Below are the code and all the weights of a small trained network. Each question names an input and a class and asks about switching units off, where a switched-off unit gives its printed mean instead of its output.

import numpy as np


def w(rows, s, z=0):
    codes = np.array(rows[::2]) - 128.0
    scale = np.full(codes.shape[1], s)
    scale[-1] = z or s
    return codes * scale


def norm(h):
    return h / np.sqrt((h * h).mean(-1, keepdims=True) + 1e-5)


def f(y):
    return y / 2 * (1 + np.tanh(0.7978845608 * (y + 0.044715 * y**3)))


def log_softmax(a):
    a = a - a.max(-1, keepdims=True)
    return a - np.log(np.exp(a).sum(-1, keepdims=True))


def net(x, mask):
    res = np.array(x, float).reshape(1, 5) / 4 @ E
    u = 0
    for l in range(3):
        y = f(norm(res) @ A[l][:, :-1].T + A[l][:, -1])
        res = res + np.where(mask[u : u + 5], y, B[l][:, -1]) @ B[l][:, :-1]
        u += 5
    return log_softmax(norm(res)[-1] @ U[:, :-1].T + U[:, -1])


A, B = {}, {}
E = w([
[168,47,97,90,138],'x0',
[149,119,124,127,1],'x1',
[166,77,53,176,162],'x2',
[153,125,233,160,245],'x3',
[211,230,112,139,83],'x4',
],0.0069)
A[0] = w([
[103,121,90,118,193,80],'0.n0',
[87,140,126,116,175,89],'0.n1',
[120,136,84,91,166,95],'0.n2',
[139,124,186,249,78,2],'0.n3',
[231,110,92,131,165,206],'0.n4',
],0.012,0.0022)
B[0] = w([
[144,99,79,145,107,216],'0.n0',
[98,12,161,179,136,192],'0.n1',
[109,125,109,105,59,163],'0.n2',
[112,175,142,2,142,180],'0.n3',
[220,3,187,115,103,254],'0.n4',
],0.0091,0.0032)
A[1] = w([
[120,88,155,122,139,34],'1.n0',
[170,119,183,142,148,179],'1.n1',
[127,117,143,128,140,66],'1.n2',
[251,109,96,123,151,253],'1.n3',
[142,137,139,91,111,144],'1.n4',
],0.017,0.0028)
B[1] = w([
[185,150,134,253,85,172],'1.n0',
[57,130,76,178,168,199],'1.n1',
[216,140,61,129,146,132],'1.n2',
[12,11,187,240,86,254],'1.n3',
[117,28,86,106,186,163],'1.n4',
],0.0073,0.0076)
A[2] = w([
[44,209,95,114,29,254],'2.n0',
[48,115,233,169,162,100],'2.n1',
[130,20,75,65,2,174],'2.n2',
[95,104,207,65,49,199],'2.n3',
[147,48,199,106,65,79],'2.n4',
],0.0069,0.0034)
B[2] = w([
[128,130,153,191,166,222],'2.n0',
[140,135,66,144,6,197],'2.n1',
[108,97,161,179,177,255],'2.n2',
[116,91,106,131,176,195],'2.n3',
[186,114,96,117,127,167],'2.n4',
],0.012,0.0071)
U = w([
[102,241,190,108,143,74],'0',
[132,113,157,8,129,3],'1',
[93,18,178,168,130,221],'2',
],0.013,0.0041)

Each question gives the input, the list of numbers given to net, and the class t.
The units are the neurons (one row each of A and B). Each row of codes is followed by its name. A weight is (code - 128) times the scale printed after its matrix; where a second scale follows, it is the last column's (A, B and U).
mask holds one flag per neuron, layer by layer. A switched-off neuron (its flag False) gives its mean, the last column of its row in B, instead of its output. The means were averaged over made-up inputs and are rounded, as every weight is.
A unit's drop is (log p(t) with every unit on - log p(t) with that unit switched off) / (log p(t) with every unit on - log p(t) with every unit switched off).
The circuit of an input: a set's keep is (log p(t) with only the set's units on - log p(t) with every unit switched off) / (log p(t) with every unit on - log p(t) with every unit switched off). Starting from the 12 units with the biggest drops (on a tie, the unit counted first), units are removed one at a time, each time the one whose removal leaves the highest keep (on an exact tie, the one counted first), for as long as the keep stays at least 0.8.
units of the circuit, in order: the units of the circuit, biggest drop first
most important unit: the unit with the biggest drop
k most important neurons: the k neurons with the biggest drops, biggest first
k most important neurons of layer l: the k neurons of layer l with the biggest drops, biggest first
drop when u is switched off: that unit's drop, to one decimal
input [-5,8,1,-6,5], class 0: units of the circuit, in order : [0.n4 1.n3]
input [-4,-1,-3,8,3], class 0: units of the circuit, in order : [1.n3 0.n4 2.n2]
input [-6,7,-3,8,-4], class 1: units of the circuit, in order : [0.n3 1.n3 2.n2]
input [-4,6,-7,0,8], class 0: units of the circuit, in order : [1.n3 0.n4]
input [-3,1,-7,4,1], class 0: units of the circuit, in order : [1.n3 2.n2]
input [-4,6,-2,-5,7], class 0: 2 most important neurons : [0.n4 1.n3]
input [-8,2,4,-4,3], class 0: most important unit : 0.n4
input [-8,4,4,-2,0], class 0: 2 most important neurons of layer 0 : [0.n4 0.n1]
input [-8,8,-3,6,-2], class 1: 2 most important neurons of layer 2 : [2.n2 2.n3]
input [-2,7,-5,3,0], class 1: 2 most important neurons of layer 1 : [1.n3 1.n4]
input [-2,5,1,4,-3], class 1: drop when 0.n3 is switched off : 0.7
input [-8,1,-5,-4,3], class 0: drop when 1.n3 is switched off : 0.4
input [-4,-5,-7,4,-1], class 0: drop when 1.n3 is switched off : 0.7
